[-18  -4  15  -3  25  -5   0 -13 -12   5  -6  -1  -7   6 -13   2   2  -5
  -4  -3  -8 -27  -4  13  -5  -8  -4 -21   0  -2 -11   0  -2   1  -7  -3
   2] => Rozes
[-26 -10  12 -11   2  20   6 -10  10   5  15  -1  -1 -11 -10  -9  -9  13
 -34   0 -27 -29  -2 -20  -7  -7   4  20   7 -18   1  -7   2   1  -5 -26
  15] => zunol
[  2  15 -14   6  49  -4 -28  -2 -39  34 -17   0  -5  12 -13  26  15 -15
 -12  -7  29  30   4  -1  16   8 -13 -45 -10  33  17  -2   2   9  34  20
  12] => leb
[ 12  20 -30   7   8   9 -31   6 -18  34  10   3   8  20  13  25   9 -21
   1   8  21  70   6 -44  19  19  20   4 -12  26  28   8  -4  10  47  30
   5] => nofiv
[ 20  -1 -37  28 -64   3   6  38  32 -26  -5 -26  22  -7  37   1  -2  19
  52  21  40 114  22 -35  19  24  42  61  -3  25  19  -7   0  21  18  29
 -12] => ruta
[-11  11  -3   5  33  10 -11  -9  -8  13   9   6   1  19  -7   9  -1 -20
   2   2  -3   6  -4 -17   5  -9   9  -8  -2  11   5  10  -7  10  17   2
   5] => piro
[  7   0 -12   7   6  -1   0   3   8  -3 -11 -11   0   5   1   7   5   1
  13  -3  17  28   7   0   5  -3   7   1  -2  10  -5   5  -2   4   9   8
   1] => piro
[  8  -3 -15   8 -19  -1   4  18  10 -17 -15 -22   5  -4  13   8   4   2
  22   3  24  39  15  -2   5   6  17  18  -2  14  -6   2  -5   7   4  12
  -2] => Mufem
[ -1  20 -10  -7  35  11 -29  -6 -30  49  15  13  -2  16 -10  22  11 -19
 -35  -6   3  12  -5 -30   8   6  -3 -33 -10   8  36  -4   0   0  33  11
   8] => nofiv
[ 20 -17  -5  -1 -49 -16  21  17  30 -29 -22 -24  -1 -19  16  -3   4  30
  20   1  19  20   9  30  -8   6  11  19   5  -1  -9  -8  -1  -5 -26  11
 -16] => nofiv
[-15  14  12  -9  23  10 -10 -15 -11  22  30  21   1  16  -6  -1 -13 -25
 -16  14 -25 -34 -16 -15  -7 -10   9  -5   6  -3  21   8  -4   7   2  -6
  -3] => nofiv
[ 22 -15 -10  -7 -25  -7   2  20  19  -9 -24 -20   1 -25  -1   7  15  32
  -9 -14  24  16  10  11  -2   6  -7   4  -1  -5   5 -17   6 -12  -3   8
   0] => Mus
[ -6  -8  11 -15 -24   7  12  11  19 -12   5  -1   4 -19   3  -7  -9  13
 -22   1  -4 -27  -2  -3 -10  -3   6  18   8 -18   2  -7   4  -6 -17  -8
  -7] => Mufem
[  1  14  -6  10  13   0 -12   0  -3  -1  10   8   6  20  14   5  -9 -28
  22  18   7  40  -7 -18   8   6  27  13   0  13  12  11  -2  17  21  22
 -11] => bip
[  2  13   8   1  37 -13 -11  -4 -16  16   4  17  -3  10  -4   6   3 -22
   7  -1   9  -7 -10  10  -3   0  -6 -31  -3  17  19  -4   2   6   4   9
 -12] => ruta
[  2  -1  -2  -2  27 -13  -7   0 -23  16 -31  -9 -12  -5 -18  17  18  10
 -13 -19  29  10   7  24   6   3 -23 -48  -5  15  -1 -12   6  -6   7  11
  10] => leb
[ -4   3  18 -21  33 -13  -4  -6 -16  25  -4   8 -14  -6 -18   7  11   4
 -34 -20   0 -37  -5  23  -8  -3 -28 -48  -4   0  12 -19  10 -12  -7  -2
  -3] => zunol
[  0  16 -34  14  16  24 -25   3 -11  27  12  -1  10  21   8  20   4 -21
  -1  13  16  69   8 -55  23   6  26  23  -7  20  18  13  -5  14  56  18
  17] => piro
[  0   2  -6  -5 -24  10   1  13  12  -6  14   2   8  -3  13   4 -11  -5
  -4  10   2  14   5 -24   0   3  23  31   4  -6   4   7  -2   4   6   6
  -4] => Mufem
[  5  15 -24   5   8  18 -31   9 -10  32  15  -1  15  13  10  20   2 -14
 -12  10  14  62   4 -54  17  16  21  23  -8  11  26   5   3  12  49  25
   7] => Rozes
[ 5  4 -3 -8 -2 -3 -4  6  4 10  2 -8  0 -6  6  5  3  9 -9 -2  7 17  4 -3
 -1  3  1  7  0  1 10 -9  7 -4  5  8 -2] => zunol
[-26  15  18  -3  63  -5 -13 -18 -27  22  11  16 -10  23 -13   3  -3 -32
  -5  -3 -16 -33 -14  10  -1 -11  -9 -42  -1  22  16   0  -5   9   4  -7
   0] => zunol
[ -9   4  17 -18  23   3  -1 -13 -17  24   9  13  -9   0 -16   5   3  -2
 -37  -9 -16 -48 -14  11 -10  -9 -14 -37   2 -12  10  -8   0 -10  -9 -10
   1] => nofiv
[-13  14  12  11  55 -21 -15 -19 -11  -9   2  18   1  37  -1   6  -7 -52
  59  10  -8 -18 -22  23  -5 -16  12 -30   2  40  15  20 -19  21   1   8
 -18] => Mus
[ -5   5   6 -16  -5   7  -1   9  -6   8   8   3   0  -5  -3   2  -2   0
 -22   0  -1 -17  -2  -8  -5  -2   2  -3   4  -7   8  -7   2  -3   0  -1
  -1] => Mufem
[ -6  -4   7  -4   5 -16   4   0  -3  -5 -11 -10 -10   2  -2   5   6   2
  15  -7   4   2   3  22  -2  -4  -2 -19  -2  12  -3  -7  -1  -2  -7   5
  -3] => zunol
[ -3  -3  29   3  10 -36  18  -4   9 -37 -13   6  -7   9   7 -18 -10 -17
  43  10  -2 -42 -18  63 -17 -13   2 -23  10   4 -14   5  -4   4 -44   4
 -36] => bip
[ 17  -2 -19   7  16  -5  -7   6 -19  23 -28 -16  -9   1  -6  24  26   7
  -7 -20  34  39  11  10  14  12 -15 -40 -13  24  10 -13  -3  -4  18  16
  11] => nofiv
[-19  -8  27 -20  43  -2  -1 -18 -30  27  -9   6 -19  -3 -38   7  13   5
 -44 -24 -16 -63  -5  23 -10 -13 -31 -59  -3 -17 -14 -13   3 -15 -10 -16
  14] => Rozes
[ 15  14 -13  27  45 -16 -20   1 -28   7 -23  -2  -1  25   9  19  12 -33
  38   6  32  63   3  15  17  13   9 -29  -9  48   4   9  -7  16  26  29
 -10] => bip
[-22 -16   8  -2 -17  16  14  -2  20 -12   6 -10   2 -10  -6  -6 -13  20
 -21   4 -17 -17   1 -10  -7  -6  15  27   9 -28 -15   2  -1  -2 -11 -16
   9] => Rozes
[-11  -2  11  13  25 -12   1  -7  -1 -20  -9   4  -3  18   4  -6  -6 -25
  33  10   1  -3 -10  21   1  -4  13 -11   4  16  -8  10  -9  17  -9  -1
 -12] => bip
[-13   9  16 -19  28   7  -3  -3 -17  19  14  19  -2   2 -13   3  -7 -13
 -34  -4  -9 -48 -13  -3  -7  -8  -9 -26   2  -7  14  -5   2  -2   0  -7
  -2] => Mufem
[ -7 -31   8  -8 -40  -7  33   7  35 -28 -24 -28  -9 -34  -4 -12   3  50
 -15 -15   1 -21  11  35 -14  -3  -9  10   6 -22 -22 -19   4 -19 -37 -20
   4] => zunol
[-13   1   8  -3   7 -10   3  -7  -5  -9  -4   2  -9   5 -10   4  -4  -5
   8  -2   1 -13  -2  18  -4  -8   0 -17   5   2 -15   5  -3   3 -11   4
   0] => leb
[ 15  -8  -7   0 -29  -5   2  19  25 -17  -7 -12   9 -14   8   4   1  18
   7   4  15  21   5   0  -4   6  10  28   5  -2   3  -4   2  -3  -3  10
  -8] => Mus
[-14   1   9 -10  31   7   3 -13  -6  13  -2   5  -8   3 -21   2   6   1
 -24 -11  -7 -38 -11  10  -4 -17 -16 -32   1  -8   0  -5  -1  -4  -2 -15
   9] => piro
[  2 -17  -5   1 -19  -3   9  10  17 -20 -19 -17  -1 -15  -2   2   7  20
   6  -8   9  10   9   4  -1   0   4   9   1  -1  -7  -6  -4  -6  -7   2
   5] => Mus
[ 12 -20 -16  14 -57  -9  22  14  35 -41 -24 -35   2 -12  22  -2   2  24
  39   7  19  45  14  15   0   7  25  38   2   3 -21   3 -10   3 -18  10
  -6] => nofiv
[  1  -5  11  -2  -6 -17   7   5  16 -14  -5  -6   3  -2   9  -6  -6   1
  18   7   5 -10  -5  23 -10  -3   6   7   7   1  -3   0   4   6 -19   8
 -21] => Rozes
[ 12  -6 -13   9   4  -2  -2  11   0   2 -20 -14  -3  -8  -4  12  14   9
   4 -13  28  38  13   0   8  11  -3 -10  -9  13   0 -11  -1   1  12   7
  10] => ruta
[ 23  10 -18   1  -9 -19 -12  16  -4   2 -17 -10   0  -1  10  15   7   2
  18  -1  40  56  11   6   9  14   4  -2  -4  19   4  -1   8   4  13  38
  -9] => leb
[ -4  -7  27 -24  29  -3  -5 -12 -30  35 -18   0 -20 -13 -37   6  25  17
 -64 -32 -10 -65  -6  25 -10 -13 -46 -63  -2 -30  -6 -21  14 -32  -9 -14
  16] => Rozes
[ -4  27  -3  10  71 -16 -33 -14 -33  34  11  16   3  42   4  20   1 -59
  29  10  11  15 -17  -6   8  -2   6 -35  -8  42  31  13  -5  26  34  29
 -13] => Rozes
[-17   0  17   4  20 -19   9 -11  -2 -21  -8  -1  -6   8  -5 -10 -13 -13
  28  13  -6 -34  -8  39 -12 -16   6 -11  12  12 -12  10  -6  15 -27  -2
 -12] => leb
[  0  11 -19   1 -14  23 -10   5  18  11  23   4  16   7  12   4 -10  -5
  -7  20   2  39  -2 -48   6   3  28  47   3  -2  19  11   0  10  28  11
   0] => piro
[ -6  -2   7  -2  22 -10  -3  -3 -10  -1  -7   1  -6   9 -14  10   7  -9
  12  -8  -1 -14  -5  13  -3  -9  -5 -26   2   6  -4   1  -7  -4  -2   2
   0] => Mus
[ 10   8   4  -2  18 -29   1  10  -7  -8 -21  -3  -5   5  10   5   6 -21
  28  -3  27  -1  -3  36  -4  -1  -4 -33  -3  28  12  -5  -2   7 -10  20
 -25] => Mufem
[-15   7 -11  12  17  26 -12  -2  -8  17  21   6   7  10  -3  10  -5 -15
 -10   9  -6  28   2 -46   9   4  21  18  -1   4  13   7  -7  11  30  -3
  19] => ruta
[-19 -18  25  -6 -26 -17  32   0  28 -49 -10 -12  -8  -9  -8 -18 -11  16
  24   2 -21 -52  -7  43 -23 -21   6   2  15 -20 -29   1  -9  -9 -50 -17
 -13] => Mus
[ -9   1   8   6  12 -23   2  -2   3 -20  -6  -6  -4  17  12   2  -3 -19
  48   5   2   7  -3  29  -2  -5  14  -7   1  27  -6   8 -11  12 -11  10
 -17] => zunol
[ 11 -11 -30   6 -23  21   2  16  20   8 -14 -23   6 -15  -1  11  12  34
 -23  -8  28  54  18 -29  12  10   4  26  -4  -5  -2  -7   6  -5  24   2
  20] => piro
[ 12 -10 -17  14 -22 -10  14  13  26 -26 -25 -22   2  -2  16   2   5  12
  35   2  29  46   8  15   6   3  13  19   0  17 -11   4  -5   4   0  15
  -7] => piro
[  5   0  -9   7  -1   2  -6   1  -7   5  -8 -12  -2   6   3  12  10  -2
  10   1   9  31   7  -7   7   4  11  -2  -4  13   0   3  -7   3  10  12
   4] => nofiv
[-11 -21  10 -15 -27  10  21   3  16  -8 -13 -16  -8 -31 -23  -7  -2  45
 -46 -11  -5 -33   5  13 -11  -7 -14   3  11 -32 -20 -14   8 -14 -23 -22
  18] => leb
[  1  26  -6   8  69 -21 -22  -4 -50  31 -17   9  -9  27  -1  21  14 -49
  14  -8  32  15  -1  13  17   2 -17 -71 -16  53  21   1  -5  10  27  26
  -3] => Mufem
[-14   5  -7  12 -17  11   3   6  13 -23  15  -3  13  13  21   0 -20 -25
  32  26  -4  31   2 -29   5   1  42  48   5  14  -5  20 -15  20   8   6
  -6] => Mufem
[-11  -9  13   4   1  -7  17  -3   9 -22  -5  -3  -6  -5  -5  -5  -4   0
  15  -4  -4 -18   0  18  -7  -7   3  -5   2  -2 -15  -2  -8   2 -20 -10
   1] => ruta
[  5 -10  -4   9 -55 -13  22  12  47 -45   2 -14  10   1  33 -13 -16   2
  54  23   3  19  -3  14  -8  -2  36  53  13   1  -6  12 -10  13 -29   9
 -28] => nofiv
[-28 -14  19 -13   5  11  12 -10   9  -1  12   0  -7 -11 -17 -10  -9  17
 -32  -6 -28 -49  -3   0 -13 -11  -4   4   8 -23  -9  -8   2  -4 -19 -30
  11] => zunol
[  4  -3  -1   7  35 -16  -9  -1 -13   3 -27  -7  -4   1 -10  10  16  -5
   8 -12  17  -3   2  25   2  -3 -15 -38  -5  25  12  -7  -6   2   1   4
   2] => Mus
[-18  16   0   1  26  14 -20  -7  -6  12  34  23  15  21   0   5 -18 -34
  -3  22 -20  -5 -17 -41   1  -4  25  22   4   4  28  14  -8  17  22   2
  -2] => Mus
[-25 -11  14 -13  -7  14  13  -5   6  -1  -3  -5  -6 -20 -22  -9  -6  26
 -46  -8 -16 -40  -1   1  -8  -8 -10  -4  10 -28 -14  -9   4 -11 -17 -24
  19] => leb
[ -4 -17 -12   4 -30  18   5  11  19  -5  -4 -21   5 -14   3   8   1  27
 -15  -1   4  34  14 -24   5   8  17  35   1 -16 -14  -1   0  -7   9   3
  15] => Rozes
[-21  -5  18 -11  19   5  13 -12   4  -2  -3   0  -7  -1 -20 -10  -3   6
 -17  -5 -20 -55 -11  17 -13 -23  -7 -21   7 -13  -7  -1  -4  -3 -19 -25
   4] => piro
[ -6   5  11 -10   5  -2   2 -10  -4   6   8   6  -3   2  -2  -1  -4  -4
 -10   6 -12 -27  -9   9  -9  -8   3 -11   4  -5   8  -1  -2   0 -12  -4
  -7] => nofiv
[ 12  11   6 -16  41 -13 -11   4 -33  29 -19   6 -11  -4 -12  19  18  -9
 -28 -22  26 -15   1  22   2   2 -29 -64 -10  18  19 -17   6  -8  10  14
  -1] => Mufem
[  5   2   6 -14   5  -1  -1  12 -11  13  -7   4  -3 -11  -5  10   7   2
 -31 -15  12 -12   2   5   1   3 -13 -26  -2   0   9 -13   3 -11  -1   4
  -2] => Mufem
[ -9  -9   7  -4  -3  13   5   2   0   2   2  -3  -6 -12 -18   2   3  14
 -23 -13  -7 -10   7 -10  -2  -2  -3  -7  -1 -15 -12  -7  -2  -8  -3 -15
  17] => ruta
[-13   7   4 -13  -7  17  -7  -3  -3  14  19  10   4  -9  -9   0 -12   8
 -39   8 -14  -9  -1 -25  -4  -1   8  17   9 -19   6   0   7  -2   4  -4
  10] => leb
[  0  -6   6  -5 -36  -5  21   5  39 -30   5  -7   6  -9  12 -19 -16  11
  17  16  -7 -14  -6  11 -15 -13  19  38  13 -16  -9   5   0   2 -27  -3
 -19] => piro
[  2  19  -1  -8  23   2 -16   6 -20  20  10  11   4  11   2  12  -1 -27
  -9   2   8   0  -5 -12   4  -1   3 -14  -4  12  20   1  -1   4  17  13
  -5] => Mufem
